Below is a small trained network, with its code and all its weights. Each question gives an input and a class and asks what happens when units are switched off, that is, made to give their printed mean instead of their output.

import numpy as np


def w(rows, s, z=0):
    codes = np.array(rows[::2]) - 128.0
    scale = np.full(codes.shape[1], s)
    scale[-1] = z or s
    return codes * scale


def f(y):
    return np.maximum(y, 0)


def log_softmax(a):
    a = a - a.max(-1, keepdims=True)
    return a - np.log(np.exp(a).sum(-1, keepdims=True))


def net(x, mask):
    res = np.array(x, float).reshape(1, 2) / 4 @ E
    y = f(res @ A[0][:, :-1].T + A[0][:, -1])
    res = res + np.where(mask, y, B[0][:, -1]) @ B[0][:, :-1]
    return log_softmax(res[-1] @ U[:, :-1].T + U[:, -1])


A, B = {}, {}
E = w([
[138,105,254,3,162,38,132,182,125,160,75],'x0',
[96,100,3,120,211,105,222,139,173,167,181],'x1',
],0.011)
A[0] = w([
[133,78,220,97,202,52,170,225,157,221,61,58],'N0',
[88,152,96,174,79,180,116,150,131,130,144,103],'N1',
[141,148,89,160,99,212,145,119,134,159,141,73],'N2',
[86,53,151,75,112,148,124,96,168,130,135,250],'N3',
[162,107,91,160,111,165,64,55,124,146,125,181],'N4',
[107,213,189,174,80,154,23,150,87,74,64,142],'N5',
[82,124,77,176,159,189,161,91,134,79,189,110],'N6',
[118,52,182,88,135,104,200,217,166,175,108,132],'N7',
[42,125,119,75,106,161,254,145,179,132,153,102],'N8',
[60,88,91,91,166,119,142,147,188,150,200,68],'N9',
[140,89,111,146,177,109,197,110,163,160,154,99],'N10',
[124,84,60,127,209,144,192,126,170,187,100,133],'N11',
[146,162,170,84,23,172,98,107,119,111,142,71],'N12',
[118,137,102,198,108,162,122,138,179,96,123,68],'N13',
[183,106,177,157,103,177,123,89,92,90,98,92],'N14',
],0.0096,0.014)
B[0] = w([
[175,224,186,141,115,108,87,119,122,85,64,254],'N0',
[189,161,172,98,158,116,90,132,120,56,102,176],'N1',
[203,181,206,154,111,107,17,134,134,95,45,169],'N2',
[97,32,81,137,174,128,136,89,245,62,206,247],'N3',
[130,150,106,118,107,97,113,34,151,102,171,207],'N4',
[93,56,112,138,154,187,130,150,108,185,96,246],'N5',
[125,146,162,138,101,122,132,88,148,110,74,211],'N6',
[103,158,148,95,127,119,73,96,120,86,99,235],'N7',
[63,101,174,142,127,143,119,151,105,191,114,187],'N8',
[103,165,145,124,118,133,107,189,47,187,79,184],'N9',
[108,122,118,154,123,185,80,149,100,113,66,185],'N10',
[106,78,73,151,188,201,118,122,61,183,116,229],'N11',
[109,159,160,163,147,113,110,191,75,160,91,174],'N12',
[223,229,213,117,63,97,137,154,105,106,87,162],'N13',
[111,128,93,164,180,171,83,159,97,222,49,171],'N14',
],0.011,0.015)
U = w([
[105,95,114,183,148,170,111,184,54,235,87,87],'0',
[213,207,181,94,104,88,100,77,119,27,90,29],'1',
[101,7,75,108,147,134,141,37,239,52,200,254],'2',
[172,145,106,118,107,107,181,191,116,162,201,89],'3',
],0.011,0.0081)

Each question gives the input, the list of numbers given to net, and the class t.
The units are the neurons (one row each of A and B). Each row of codes is followed by its name. A weight is (code - 128) times the scale printed after its matrix; where a second scale follows, it is the last column's (A, B and U).
mask holds one flag per neuron, in row order. A switched-off neuron (its flag False) gives its mean, the last column of its row in B, instead of its output. The means were averaged over made-up inputs and are rounded, as every weight is.
A unit's drop is (log p(t) with every unit on - log p(t) with that unit switched off) / (log p(t) with every unit on - log p(t) with every unit switched off).
The circuit of an input: a set's keep is (log p(t) with only the set's units on - log p(t) with every unit switched off) / (log p(t) with every unit on - log p(t) with every unit switched off). Starting from the 12 units with the biggest drops (on a tie, the unit counted first), units are removed one at a time, each time the one whose removal leaves the highest keep (on an exact tie, the one counted first), for as long as the keep stays at least 0.8.
units of the circuit, in order: the units of the circuit, biggest drop first
most important unit: the unit with the biggest drop
top k neurons: the k neurons with the biggest drops, biggest first
drop of u: that unit's drop, to one decimal
input [-4,-5], class 0: most important unit : N5
input [2,-3], class 2: top 2 neurons : N9; N11
input [-1,-4], class 0: top 2 neurons : N5; N14
input [-1,-3], class 2: units of the circuit, in order : N9; N0
input [-8,7], class 1: top 4 neurons : N6; N2; N13; N1
input [-8,-8], class 0: top 4 neurons : N5; N14; N0; N12
input [7,5], class 1: top 3 neurons : N0; N7; N5
input [-2,-3], class 2: top 2 neurons : N9; N11
input [-3,-1], class 2: drop of N0 : 0.9
input [6,2], class 1: drop of N0 : 2.6
input [1,3], class 2: drop of N4 : 0.0
input [5,2], class 1: drop of N0 : 2.6
